Below is a small trained network, with its code and all its weights. Each question gives an input and a target symbol and asks what happens when units are switched off, that is, made to give their printed mean instead of their output.

import numpy as np


def w(rows, s, z=0):
    codes = np.array(rows[::2]) - 128.0
    scale = np.full(codes.shape[1], s)
    scale[-1] = z or s
    return codes * scale


def f(y):
    return y / 2 * (1 + np.tanh(0.7978845608 * (y + 0.044715 * y**3)))


def softmax(a):
    e = np.exp(a - a.max(-1, keepdims=True))
    return e / e.sum(-1, keepdims=True)


def log_softmax(a):
    a = a - a.max(-1, keepdims=True)
    return a - np.log(np.exp(a).sum(-1, keepdims=True))


def net(x, mask):
    ids = ['ΔΞβεζθτφψω'.index(c) for c in x.split()]
    T = len(ids)
    res = E[ids] + P[:T]
    r = res
    for j in range(2):
        rows = slice(4 * j, 4 * j + 4)
        q, k, v = (r @ M[0][rows].T for M in (Q, K, V))
        z = softmax(np.where(np.tri(T) > 0, q @ k.T / 4**0.5, -1e9)) @ v
        o = O[0][rows]
        res = res + np.where(mask[j], z, o[:, -1]) @ o[:, :-1]
    y = f(res @ A[0][:, :-1].T + A[0][:, -1])
    res = res + np.where(mask[2:14], y, B[0][:, -1]) @ B[0][:, :-1]
    return log_softmax(res[-1] @ U[:, :-1].T + U[:, -1])


Q, K, V, O, A, B = {}, {}, {}, {}, {}, {}
E = w([
[38,173,154],'Δ',
[111,101,168],'Ξ',
[7,224,203],'β',
[109,254,131],'ε',
[134,137,115],'ζ',
[107,169,62],'θ',
[139,93,145],'τ',
[129,139,88],'φ',
[111,132,135],'ψ',
[77,171,97],'ω',
],0.023)
P = w([
[144,80,188],'0',
[82,45,156],'1',
[69,49,159],'2',
[41,42,140],'3',
[12,20,136],'4',
[3,27,124],'5',
],0.0031)
Q[0] = w([
[85,83,82],'head 0',
[97,83,122],'head 0',
[204,157,107],'head 0',
[137,99,119],'head 0',
[250,101,229],'head 1',
[191,144,90],'head 1',
[38,198,29],'head 1',
[248,112,158],'head 1',
],0.017)
K[0] = w([
[211,196,66],'head 0',
[102,180,187],'head 0',
[141,35,53],'head 0',
[209,153,125],'head 0',
[217,3,202],'head 1',
[245,93,41],'head 1',
[63,232,31],'head 1',
[218,37,163],'head 1',
],0.012)
V[0] = w([
[76,145,197],'head 0',
[85,48,65],'head 0',
[110,91,106],'head 0',
[170,156,130],'head 0',
[110,89,189],'head 1',
[182,146,137],'head 1',
[172,137,2],'head 1',
[167,180,191],'head 1',
],0.008)
O[0] = w([
[149,154,135,237],'head 0',
[235,142,141,100],'head 0',
[253,136,172,100],'head 0',
[133,153,169,86],'head 0',
[123,73,106,43],'head 1',
[135,101,113,4],'head 1',
[216,242,165,39],'head 1',
[39,48,71,157],'head 1',
],0.0049,0.0018)
A[0] = w([
[175,156,64,61],'neuron 0',
[84,101,148,56],'neuron 1',
[174,66,108,145],'neuron 2',
[199,122,134,230],'neuron 3',
[99,146,215,45],'neuron 4',
[187,115,115,94],'neuron 5',
[90,169,158,185],'neuron 6',
[94,139,187,2],'neuron 7',
[139,146,188,193],'neuron 8',
[130,32,248,21],'neuron 9',
[98,150,134,16],'neuron 10',
[132,71,205,188],'neuron 11',
],0.016,0.0085)
B[0] = w([
[210,145,127,178],'neuron 0',
[148,120,94,177],'neuron 1',
[225,71,86,153],'neuron 2',
[103,56,86,178],'neuron 3',
[162,71,59,143],'neuron 4',
[70,148,4,119],'neuron 5',
[119,107,158,255],'neuron 6',
[206,135,80,131],'neuron 7',
[108,66,129,165],'neuron 8',
[140,234,106,228],'neuron 9',
[188,137,131,124],'neuron 10',
[177,130,174,235],'neuron 11',
],0.012,0.0073)
U = w([
[123,47,184,129],'Δ',
[209,88,181,105],'Ξ',
[134,57,97,133],'β',
[83,151,147,231],'ε',
[144,76,109,151],'ζ',
[184,200,106,158],'θ',
[207,45,101,3],'τ',
[147,183,1,84],'φ',
[130,55,179,172],'ψ',
[88,178,196,21],'ω',
],0.015,0.0059)

Each question gives the input, a string of symbols that net reads in full, and the target symbol t.
The units are the heads (4 rows each of Q, K, V and O) and the neurons (one row each of A and B). Each row of codes is followed by its name. A weight is (code - 128) times the scale printed after its matrix; where a second scale follows, it is the last column's (O, A, B and U).
mask holds one flag per unit, heads first, then neurons. A switched-off unit (its flag False) gives its mean, the last column of its rows in O or B, instead of its output. The means were averaged over made-up inputs and are rounded, as every weight is.
A unit's drop is (log p(t) with every unit on - log p(t) with that unit switched off) / (log p(t) with every unit on - log p(t) with every unit switched off).
The circuit of an input: a set's keep is (log p(t) with only the set's units on - log p(t) with every unit switched off) / (log p(t) with every unit on - log p(t) with every unit switched off). Starting from the 12 units with the biggest drops (on a tie, the unit counted first), units are removed one at a time, each time the one whose removal leaves the highest keep (on an exact tie, the one counted first), for as long as the keep stays at least 0.8.
units of the circuit, in order: the units of the circuit, biggest drop first
most important unit: the unit with the biggest drop
top k neurons: the k neurons with the biggest drops, biggest first
which heads matter: for each layer, one digit per head in row order, 1 if its drop is at least 0.15 and else 0, layers parted by /
drop of u: that unit's drop, to one decimal
input θ τ Ξ, target θ: most important unit : neuron 9
input ζ ε ω, target ε: which heads matter : 00
input Ξ Ξ τ θ β Δ, target β: units of the circuit, in order : (neuron 1; head 1)
input ζ β ζ θ φ, target β: which heads matter : 01
input Ξ β Ξ β β, target β: which heads matter : 00
input θ Ξ θ τ ω, target ω: which heads matter : 01
input ω β θ, target β: top 2 neurons : (neuron 9; neuron 0)
input ε ω τ θ τ Δ, target β: top 2 neurons : (neuron 4; neuron 9)
input ε Ξ ψ θ, target ε: which heads matter : 10
input θ τ τ, target τ: which heads matter : 11
input ψ Ξ θ τ Ξ ε, target ω: which heads matter : 00
input θ θ β ε τ β, target τ: drop of neuron 6 : 0.1
input Ξ θ ψ ε θ ε, target ε: drop of neuron 9 : 0.1
input Ξ τ Ξ θ θ, target θ: drop of head 1 : 0.8
